Each row has a name. After each piece below comes the name of the row it's from, unless a question asks for something else. Each question is about the rows just above it. Places in a row count from 0.

Sido: [ 99 103 139  76 156 167 123 102 174 141 137 131 168  82 151 124 157 151
  66 132 118  76  90  81 159 179  82 131  89 120 134 119 128 102 142 136
  92 103 132 176 162 141 114 135 153 158 123 132  96]
kapu: [ 99 103 173  76 156 167 123 153 122  50 137 113 168  82 151 124 157 151
  93 132 118  76  90  81 159 179  82 131  89 120 134 119 128 102 142 136
  92 103 132 176 173 141 114 101 153 158 123 132  96]
gizez: [174 103 139  76 156 167 123 102 174 141 137 113 168  82 151 124 157 151
  66 132 118  76  90  81 159 179  82 131  89 120 134 119 128 102 142 136
  92 103 132 176 162 141 114 101 153 158 119 132  96]
[ 99 103 139  76 156 167 123 102 174 141 137 131 168  82 151 124 157 151
  66 132 118  76  90  81 159 179  82 131  89 120 134 119 128 102 142 136
  92 103 132 176 162 141 114 135 153 158 123 132  96] | Sido
Where in the named rows is [122]? | kapu, 8
[135] is at row and place | Sido, 43

guzim: [145 116 104 106 121 159 130 122 131]
kitu: [ 47 186 159 197 104 118 106 171 182]
lut: [ 79 157 153 144 145 113 114 162 183]
Sido: [122 139 147 158 138 141 125 146 128]
Tem: [125 104 121 121 120 103 133 120 117]
moken: [108 139 147 158 138 121 197 103  82]
Where in the named rows is [153]? | lut, 2
Row and place of [116] in the named rows: | guzim, 1
Row and place of [114] in the named rows: | lut, 6
Row and place of [162] in the named rows: | lut, 7
Shared by lut and guzim: | [145]
Shared by Sido and guzim: | [122]
Which value is in both guzim and Sido? | [122]

moken: [124 127 126 142 105 109 184 110 115 130 102 127 115 120 145 115 125 132
 135 116 118 119 140 141 124 126 112 108 140 140 142 110 121 110 140 117
 124 143 143  97 125 130 158 158 153 132 124]
Sido: [166 132 111 108 145 121 147 121 120 144 110 166 101 133 139 126 136 180
 139 163 137 132 155 121 128 123 127 130 132 132 143 137 124 138 121 118
 141 135 103 141 128 136 129 132 139 159 130]
guzim: [171 119 108 169 132  76 138 160 147 114 146 121 124 105 130 126 146  73
  97  96 128 133 107 132 106 135 127 115 157 116 127 117 122 144 139 136
 123 129 166 114 132 131 128 114 112 138 131]
lut: [117 129 118 154 111 144 123 130 107 147 132 146 120 151 126 153 123 117
 116 120 124 120 150 108 117 127 133 128 167 132 139 141 120 120 130 139
 141 148 130 119 128 118 125 131 124 116 117]
Tem: [106 125 142 169 118 105 146 132 129 133 125 111 135 119 123 130 135  37
 137 115 130  93 123 144 135 122 135 134 125 133 108 143 123 135 120 116
 125 153 138 135 129 129 115 127 137 107 143]
gizez: [109 127 160 110 122 175 103 138  86 114 100 120 153 129 116 149 133 186
 133  99 137 155  93 139 141 138 126 133 114 133 146 133 127 129 120 141
 127 110 137 123 143 117 146 161 133 118 125]
fab: [130 150 115 129 136  68 115 136 154 136 113 153 182 132 102 146 146 200
 122 117 134 130 139 127 132 131 130 116 137 135 146 126 122 131 136 135
 134 114 123 113 133 126  98 136 148 121 126]
dop: [127 111  97  93 137 121 133 143 127 138 162 154 150 130 142 114 136 192
 136 101 116 102 149 141 127 152 136 124 126 119 108 119 131 150 130 140
 134 122 136 139 136 123 121 165 104 122 144]
kapu: [166 132 111 108 145 121 147 121 120 144 110 166 101 133 139 139 136 180
 139 163 137 132 155 121 128 123 127 130 132 132 143 137 124 138 139 118
 141 135 103 141 128 136 129 132 139 159 130]
kitu: [113 131 137 168 159 120  89 132 143 130 112 166 112 117 138 123 141 161
 123 134 144 137 126 109 146 138 137 114 149 146 158 131 121 127 113 143
 122 129  85 125 121 138 104 157 130 116 125]
pap: [124 136 140 127 131  79  86 118  89 106 113 101 152 114 128 139  92 127
 152 111 145 158 132 138 117 136 130 143 124 118 101 126 134 170 128 135
 118  91 152 125 120 126 111  60 135 118 125]
budok: [122 116 139 161 121 163 160 118 107 136 122  83 120 125 116 115 131  77
 123 143 142 134 124 136 146 132 134 127  99 107 135 116 143 137 125 122
 135 118 110 137 139 132 126 180 124 134 127]
[171 119 108 169 132  76 138 160 147 114 146 121 124 105 130 126 146  73
  97  96 128 133 107 132 106 135 127 115 157 116 127 117 122 144 139 136
 123 129 166 114 132 131 128 114 112 138 131] | guzim
[98] is at row and place | fab, 42
[166 132 111 108 145 121 147 121 120 144 110 166 101 133 139 126 136 180
 139 163 137 132 155 121 128 123 127 130 132 132 143 137 124 138 121 118
 141 135 103 141 128 136 129 132 139 159 130] | Sido
Where in the named rows is [100]? | gizez, 10
Where do [106 125 142 169 118 105 146 132 129 133 125 111 135 119 123 130 135  37
 137 115 130  93 123 144 135 122 135 134 125 133 108 143 123 135 120 116
 125 153 138 135 129 129 115 127 137 107 143] appear? | Tem
[109 127 160 110 122 175 103 138  86 114 100 120 153 129 116 149 133 186
 133  99 137 155  93 139 141 138 126 133 114 133 146 133 127 129 120 141
 127 110 137 123 143 117 146 161 133 118 125] | gizez

gizez: [116 108 147 124 143 106 147 107 113 158 116 114 123 108]
budok: [126 145 156 126 147 142 134 125 139 154  86 111 131  86]
kapu: [129 134 131 124 151 150 130 122 120 106 157 123 122 119]
dop: [128 134 117 125 111 107 111 157 138 167 192 129 138 118]
fab: [133 150 101 130  91 142 171 167 136 173  80 145 129 155]
The one value in gizez and dop: | [107]
Row and place of [158] in the named rows: | gizez, 9
Where in the named rows is [154]? | budok, 9
[116 108 147 124 143 106 147 107 113 158 116 114 123 108] | gizez

Sido: [127 126 128 156 136 124 164 129 145 131 133  75 128 108 139 115 135 130
 149 213 129 129 172 151 128 131 137 116 105 128 115]
Tem: [128 111 130 131 125 121 125 126 125 130 128  98 127 138 125 134 122 124
 143 105 125 124  89 125 125 131 132 118 122 134 130]
fab: [129 126 122 111 123 127  91 100 115 127 109 155 131 114 133 124 132 130
 110 158 136 129 151 106 131 129 126 154 135 110 123]
[128 111 130 131 125 121 125 126 125 130 128  98 127 138 125 134 122 124
 143 105 125 124  89 125 125 131 132 118 122 134 130] is in which row? | Tem
[129 126 122 111 123 127  91 100 115 127 109 155 131 114 133 124 132 130
 110 158 136 129 151 106 131 129 126 154 135 110 123] | fab
Row and place of [145] in the named rows: | Sido, 8
Where do [127 126 128 156 136 124 164 129 145 131 133  75 128 108 139 115 135 130
 149 213 129 129 172 151 128 131 137 116 105 128 115] appear? | Sido
[98] is at row and place | Tem, 11

Tem: [166 131 164  88 149]
budok: [ 89 111 133 186 189]
Sido: [171  83 129 173 106]
kapu: [143 118 157 135 129]
lut: [118 164 133 196 177]
kitu: [128 134 120 111 136]
gizez: [134 150 149 142 144]
guzim: [105 139 110  98 154]
moken: [142 130 104  66 118]
Shared by lut and budok: | [133]
Where in the named rows is [89]? | budok, 0
Row and place of [135] in the named rows: | kapu, 3

kitu: [113  62 167 141 129]
fab: [ 61 127 184 185 114]
pap: [170 131 179  60 126]
budok: [196 139 103 125 137]
guzim: [102 119 184 185 132]
Where in the named rows is [102]? | guzim, 0
Where in the named rows is [61]? | fab, 0
[127] is at row and place | fab, 1
Which row holds [102 119 184 185 132]? | guzim

moken: [162 136 139 126 138]
Sido: [181 112 162 149 145]
guzim: [114 119 124 140 125]
lut: [ 75 205  82 130 133]
kitu: [189  84 155 101 163]
pap: [184 131 130 151 121]
kapu: [187 132 155 163 147]
Where in the named rows is [205]? | lut, 1
Shared by lut and pap: | [130]
Where in the named rows is [139]? | moken, 2
Where in the named rows is [149]? | Sido, 3
[189  84 155 101 163] | kitu

kapu: [162 132 183 158  59  45 160  88 159 143 208 155 126 113 154  94]
budok: [163 131 185 156  58  47 160 132 156 144 208 158 125 111 156  94]
gizez: [149 131 164 143  89  59 145 129 149 139 131 143 125 116 143 106]
[149 131 164 143  89  59 145 129 149 139 131 143 125 116 143 106] | gizez
[162 132 183 158  59  45 160  88 159 143 208 155 126 113 154  94] | kapu
[89] is at row and place | gizez, 4

guzim: [ 86  47 100  72 137 142 138 136 107 125  75 151]
Sido: [116 123 142 154 134  87 104 148  90 150  91 131]
fab: [102 127 116 152 154 118 113 134 147 119  83 108]
lut: [ 87  97  96  87 195 173 143 137  85 124 145 119]
kitu: [153 140 135 149 161 102 110 166 129 178 154 125]
dop: [116 123 142 154 134  87 104 148  90 140  91 141]
The one value in Sido and lut: | [87]
Where in the named rows is [86]? | guzim, 0
Row and place of [149] in the named rows: | kitu, 3

guzim: [128 118  99  64 188]
kapu: [ 79 154  61 128 172]
moken: [143 148 140 196 137]
gizez: [197 116  96  91 179]
kitu: [ 79 154  61 128 173]
pap: [196 161 110  79 126]
dop: [149 101 128 164 124]
The one value in pap and moken: | [196]
[137] is at row and place | moken, 4
Where in the named rows is [179]? | gizez, 4

guzim: [127 154 158 115 129 185 173 154 131 161 112  96 126 134 105 113 152 141]
dop: [128 127 127 131 127 129 126 132 128 127 126 128 126 130 128 126 128 126]
fab: [129 143 163 110 136 176 152 149 124 151 109 114 132 129 122 106 147 127]
kapu: [121 157 153 123 122 181 174 145 133 153 119  91 126 137  97 122 143 145]
moken: [129 127 128 131 127 129 122 128 128 127 127 129 127 130 128 126 129 127]
Tem: [127 119 132 131 133 128 123 126 122 119 126 125 125 132 129 126 134 123]
kitu: [127 159 181 103 137 205 174 160 126 167 103  97 133 132 109 101 158 133]
Sido: [111 107 145 165  97 155 116 122  90 173 152 140 124 110 116 158 132 115]
gizez: [127 154 158 115 129 185 173 154 131 161 112 107 126 134 105 113 152 141]
The one value in kapu and guzim: | [126]
[129 127 128 131 127 129 122 128 128 127 127 129 127 130 128 126 129 127] | moken

fab: [174 177 130  62 153 131 142 125 139 183 145 144 114  58 171 105 117 134
 129]
guzim: [191 183 119  69 150 139  89 129 145 129 121 123 154 130  79  96  99  99
 146]
Tem: [131 106 125 121 176 138 158 137 145 181 106 102 165 135 138 138 143 123
 184]
budok: [159 133 156  75 117  96 120 133 132 125 129 186  91  69 180  89 134 141
 124]
kitu: [186  93 163  85 115 124 122 166 138 115 149 152 135 103 149  78 108 127
 144]
kapu: [112 182 100  75 108 164 122  84 118 156 138 117 105 127 113 145 108 141
 124]
moken: [111 135  85 132 167 118  65 128 158 111 134 147  99 129 158  57 171 132
 113]
pap: [130 160 120  67 105 150 114 130 140 133 124 104 158 121  58 139 118 130
 148]
dop: [121  92 101  88 175  94 121 155 139 145 108 171 109  85 171  70 147 146
  99]
Sido: [156 130 150  38 130 132  71 142 152  72 142 136 140 122 117  86 111 115
 154]
gizez: [ 89 126 105  89 124 139  84 161 161  70  93  95 155 160 136  89 133 166
 181]
lut: [124  93 101  86 171  99 115 155 137 145 112 172 107  85 172  73 149 149
 103]
The one value in guzim and kapu: | [145]
[71] is at row and place | Sido, 6
Which row holds [112 182 100  75 108 164 122  84 118 156 138 117 105 127 113 145 108 141
 124]? | kapu
[111 135  85 132 167 118  65 128 158 111 134 147  99 129 158  57 171 132
 113] | moken

kapu: [122 124 123 123 126 124 122 123 121 124 123 123 122 122 122 126 128 123
 120 120 125 126 121 124  79 121 120 124 120 126 121 125 125 125 124 123]
lut: [137 172 134  78 154 134  97  86 152 147  94 126 112 117  83 170 157 148
 152  81  98 124 146 128 130  90  79 163 139 147 120 141 102 130 161 159]
kitu: [121 123 123 123 124 127 123 120 119 122 125 123 122 124 122 126 124 123
 124 122 126 119 124 127 125 119 122 119 125 127 123 126 125 128 122 120]
pap: [ 92  76 130 165 124 145 114 104  85 107 145 149 121 106  92 162 151 105
  72  78 134 140  78 101 142  59 107  91  79 113 150 105 153 156 139  92]
dop: [120 125 126 129 123 121 121 117 127 139 123 125 124 120 117 123 120 129
 128 121 121 119 126 120 125 118 119 126 124 121 129 126 125 126 121 117]
[137 172 134  78 154 134  97  86 152 147  94 126 112 117  83 170 157 148
 152  81  98 124 146 128 130  90  79 163 139 147 120 141 102 130 161 159] | lut
[ 92  76 130 165 124 145 114 104  85 107 145 149 121 106  92 162 151 105
  72  78 134 140  78 101 142  59 107  91  79 113 150 105 153 156 139  92] | pap

kitu: [128 141 119 124 125]
lut: [129 128 128 129 128]
guzim: [128 137 122 125 126]
dop: [127 141  72 105 106]
Tem: [128 130 127 127 127]
moken: [127 132 124 130 128]
pap: [128 141  72 105 106]
budok: [129 124 131 130 129]
gizez: [129 128 127 128 127]
kapu: [127 123 133 129 129]
fab: [129 141 119 125 124]
Shared by kapu and fab: | [129]
Shared by guzim and gizez: | [128]
[127 132 124 130 128] | moken

kapu: [128 138 128 141 148 122 131 130 131 137 116 128 118 130 135 124 130 130
 134 139 120 120 142 129 132 133 133 124 118 142 124 129 132 136 132 131
 122 126 143 123 125 134 122 126 116 146 144 121 131 133 125 131 132 132
 141 132 132]
Tem: [146 126 134 159 127 173 121 121 162 101 131 158 124 120 124 151 151 146
 131 158 131 135 146 127 143 152 125 143 150 175 108 139 152 148 156 121
 123 138 103 154 107 133 119 139 160 143 112 134 118 122 106 124 135 122
 137 133 118]
moken: [120 120 142 136 159 125 127 139 149 133 133 114 130 124 150 119 116 146
 128 143 125 107 143 142 143 118 127 125 117 157 120 124 116 158 118 144
 125 125 156 104 131 136 125 117 109 140 163 127 119 140 143 128 139 135
 149 149 135]
pap: [120 120 122 136 125 125 127 139 149 133 133 114 130 124 150 133 116 146
 128 143 125 107 143 142 143 118 127 125 117 157 120 124 116 158 118 144
 125 125 156 104 131 136 125 117 109 140 163 127 119 140 143 128 139 135
 149 149 135]
kitu: [131 131 129 117 112 133 124 126 126 118 132 124 131 125 118 137 125 126
 117 121 131 137 115 123 126 120 127 131 132 112 127 134 128 122 129 119
 130 128 114 136 125 127 130 125 131 122 113 130 126 121 120 125 121 123
 126 121 118]
fab: [118 120 122 136 159 125 132 139 149 133 133 114 130 124 150 119 116 146
 123 143 125 107 143 142 143 118 113 125 130 157 120 124 116 158 129 144
 125 125 156 104 131 136 125 129 109 140 163 127 119 140 143 128 139 135
 149 149 135]
[131 131 129 117 112 133 124 126 126 118 132 124 131 125 118 137 125 126
 117 121 131 137 115 123 126 120 127 131 132 112 127 134 128 122 129 119
 130 128 114 136 125 127 130 125 131 122 113 130 126 121 120 125 121 123
 126 121 118] | kitu
Which row holds [120 120 122 136 125 125 127 139 149 133 133 114 130 124 150 133 116 146
 128 143 125 107 143 142 143 118 127 125 117 157 120 124 116 158 118 144
 125 125 156 104 131 136 125 117 109 140 163 127 119 140 143 128 139 135
 149 149 135]? | pap
[146 126 134 159 127 173 121 121 162 101 131 158 124 120 124 151 151 146
 131 158 131 135 146 127 143 152 125 143 150 175 108 139 152 148 156 121
 123 138 103 154 107 133 119 139 160 143 112 134 118 122 106 124 135 122
 137 133 118] | Tem
[118 120 122 136 159 125 132 139 149 133 133 114 130 124 150 119 116 146
 123 143 125 107 143 142 143 118 113 125 130 157 120 124 116 158 129 144
 125 125 156 104 131 136 125 129 109 140 163 127 119 140 143 128 139 135
 149 149 135] is in which row? | fab
[120 120 142 136 159 125 127 139 149 133 133 114 130 124 150 119 116 146
 128 143 125 107 143 142 143 118 127 125 117 157 120 124 116 158 118 144
 125 125 156 104 131 136 125 117 109 140 163 127 119 140 143 128 139 135
 149 149 135] | moken
[128 138 128 141 148 122 131 130 131 137 116 128 118 130 135 124 130 130
 134 139 120 120 142 129 132 133 133 124 118 142 124 129 132 136 132 131
 122 126 143 123 125 134 122 126 116 146 144 121 131 133 125 131 132 132
 141 132 132] | kapu

